Below are the code and all the weights of a small trained network. Each question names an input and a target symbol and asks about switching units off, where a switched-off unit gives its printed mean instead of its output.

import numpy as np


def w(rows, s, z=0):
    codes = np.array(rows[::2]) - 128.0
    scale = np.full(codes.shape[1], s)
    scale[-1] = z or s
    return codes * scale


def f(y):
    return y / 2 * (1 + np.tanh(0.7978845608 * (y + 0.044715 * y**3)))


def softmax(a):
    e = np.exp(a - a.max(-1, keepdims=True))
    return e / e.sum(-1, keepdims=True)


def log_softmax(a):
    a = a - a.max(-1, keepdims=True)
    return a - np.log(np.exp(a).sum(-1, keepdims=True))


def net(x, mask):
    ids = ['αβγδεηλμπστω'.index(c) for c in x.split()]
    T = len(ids)
    res = E[ids] + P[:T]
    q, k, v = (res @ M[0].T for M in (Q, K, V))
    z = softmax(np.where(np.tri(T) > 0, q @ k.T / 4**0.5, -1e9)) @ v
    res = res + np.where(mask[0], z, O[0][:, -1]) @ O[0][:, :-1]
    y = f(res @ A[0][:, :-1].T + A[0][:, -1])
    res = res + np.where(mask[1:9], y, B[0][:, -1]) @ B[0][:, :-1]
    return log_softmax(res[-1] @ U[:, :-1].T + U[:, -1])


Q, K, V, O, A, B = {}, {}, {}, {}, {}, {}
E = w([
[83,104,155,138,164,123],'α',
[113,121,134,157,37,69],'β',
[102,78,17,68,146,103],'γ',
[178,150,100,126,117,97],'δ',
[60,113,163,198,158,144],'ε',
[220,162,165,25,125,185],'η',
[97,172,74,122,161,139],'λ',
[139,3,117,149,183,80],'μ',
[172,118,83,188,94,100],'π',
[119,117,192,92,116,130],'σ',
[45,159,149,127,111,167],'τ',
[109,166,234,159,28,154],'ω',
],0.019)
P = w([
[126,103,101,51,31,62],'0',
[67,152,77,75,185,42],'1',
[199,60,15,151,67,182],'2',
[134,78,135,67,74,139],'3',
[73,173,88,86,189,34],'4',
[207,88,90,163,77,211],'5',
[141,81,148,81,83,136],'6',
[75,195,152,132,200,44],'7',
[251,75,139,114,125,199],'8',
],0.012)
Q[0] = w([
[167,42,155,136,139,254],'h1',
[137,32,141,110,84,164],'h1',
[117,117,203,57,166,23],'h1',
[136,197,111,151,129,67],'h1',
],0.0084)
K[0] = w([
[3,235,32,121,65,155],'h1',
[58,190,96,214,61,208],'h1',
[189,170,178,98,230,206],'h1',
[157,140,96,21,165,175],'h1',
],0.0062)
V[0] = w([
[144,2,143,151,188,27],'h1',
[80,65,114,182,57,83],'h1',
[32,77,159,225,102,128],'h1',
[164,132,194,176,110,115],'h1',
],0.0061)
O[0] = w([
[191,60,184,161,192,5,167],'h1',
[120,1,85,105,116,125,255],'h1',
[65,21,228,178,204,202,121],'h1',
[194,175,78,200,84,46,85],'h1',
],0.0065,0.0038)
A[0] = w([
[38,193,163,61,204,142,137],'n1',
[122,93,135,64,141,47,106],'n2',
[182,138,161,148,44,45,96],'n3',
[22,106,168,171,121,12,1],'n4',
[132,207,234,51,129,10,134],'n5',
[120,202,99,142,147,54,51],'n6',
[125,131,183,97,74,182,244],'n7',
[153,143,81,171,255,50,113],'n8',
],0.011,0.0085)
B[0] = w([
[68,165,142,100,85,252,185],'n1',
[210,191,243,174,136,165,221],'n2',
[162,131,93,100,188,213,203],'n3',
[80,227,128,242,1,97,192],'n4',
[109,140,151,92,183,66,239],'n5',
[188,206,163,163,188,132,169],'n6',
[104,83,75,138,156,95,254],'n7',
[51,13,104,181,153,145,203],'n8',
],0.011,0.0095)
U = w([
[142,164,129,142,101,77,84],'α',
[138,168,100,186,104,169,1],'β',
[134,128,209,90,108,140,68],'γ',
[141,177,127,133,155,160,115],'δ',
[106,136,129,156,144,54,134],'ε',
[73,137,86,86,116,3,123],'η',
[114,157,125,99,86,160,89],'λ',
[129,125,183,141,125,164,98],'μ',
[154,112,120,159,157,212,175],'π',
[109,107,143,108,178,70,142],'σ',
[99,115,111,119,168,187,100],'τ',
[105,82,43,147,169,91,206],'ω',
],0.011,0.0074)

Each question gives the input, a string of symbols that net reads in full, and the target symbol t.
The units are the heads (4 rows each of Q, K, V and O) and the neurons (one row each of A and B). Each row of codes is followed by its name. A weight is (code - 128) times the scale printed after its matrix; where a second scale follows, it is the last column's (O, A, B and U).
mask holds one flag per unit, heads first, then neurons. A switched-off unit (its flag False) gives its mean, the last column of its rows in O or B, instead of its output. The means were averaged over made-up inputs and are rounded, as every weight is.
A unit's drop is (log p(t) with every unit on - log p(t) with that unit switched off) / (log p(t) with every unit on - log p(t) with every unit switched off).
The circuit of an input: a set's keep is (log p(t) with only the set's units on - log p(t) with every unit switched off) / (log p(t) with every unit on - log p(t) with every unit switched off). Starting from all 9 units, units are removed one at a time, each time the one whose removal leaves the highest keep (on an exact tie, the one counted first), for as long as the keep stays at least 0.8.
units of the circuit, in order: the units of the circuit, biggest drop first
unit that matters most: the unit with the biggest drop
k most important neurons: the k neurons with the biggest drops, biggest first
drop of u: that unit's drop, to one decimal
input ε σ β λ ε ω, target ω: 3 most important neurons -> n7, n2, n1
input π ε γ ω ω β, target ω: 3 most important neurons -> n2, n1, n7
input ω σ τ π β δ, target ω: units of the circuit, in order -> n2
input ε ω γ η γ, target δ: units of the circuit, in order -> h1, n6
input α ω η γ ε, target δ: units of the circuit, in order -> h1, n6
input γ σ λ ε τ μ λ α, target ε: 2 most important neurons -> n4, n5
input ω ε σ, target ω: units of the circuit, in order -> n2, n7
input μ ω π ω σ ε γ λ, target ε: units of the circuit, in order -> h1, n4
input η ω β σ τ η τ δ, target δ: 2 most important neurons -> n6, n3
input ω λ ω π τ π π τ, target λ: units of the circuit, in order -> n1, n4
input σ ε ε ω ε, target β: 4 most important neurons -> n4, n1, n5, n7
input η ω τ ε, target ω: 3 most important neurons -> n2, n7, n3
input η ω τ τ μ ω δ, target ω: 4 most important neurons -> n2, n1, n4, n6
input ω δ β μ δ σ ω ω, target ε: units of the circuit, in order -> n4, n5
input δ ω ω γ δ σ δ λ, target τ: units of the circuit, in order -> n1
input α δ σ γ β, target α: 3 most important neurons -> n4, n2, n7
input γ η β σ σ ω β τ, target δ: 3 most important neurons -> n1, n6, n5
input α α γ ω α, target μ: 2 most important neurons -> n1, n2
input τ π γ π δ α ω β, target α: 2 most important neurons -> n4, n7
input γ δ λ λ ω, target η: unit that matters most -> n5
input ω μ δ ε η, target δ: 3 most important neurons -> n1, n6, n8
input ε ω μ π ω α, target ω: 2 most important neurons -> n2, n1
input σ λ δ ω μ, target ε: 2 most important neurons -> n2, n4
input μ λ η δ π β, target ω: drop of n2 -> 1.1
input γ ε δ δ ε α μ γ, target ε: drop of h1 -> 1.3
input α β γ ε ε λ, target ω: drop of n8 -> -0.1
input τ μ ω τ γ, target ε: drop of n5 -> 0.0
input π π γ σ, target σ: unit that matters most -> n7
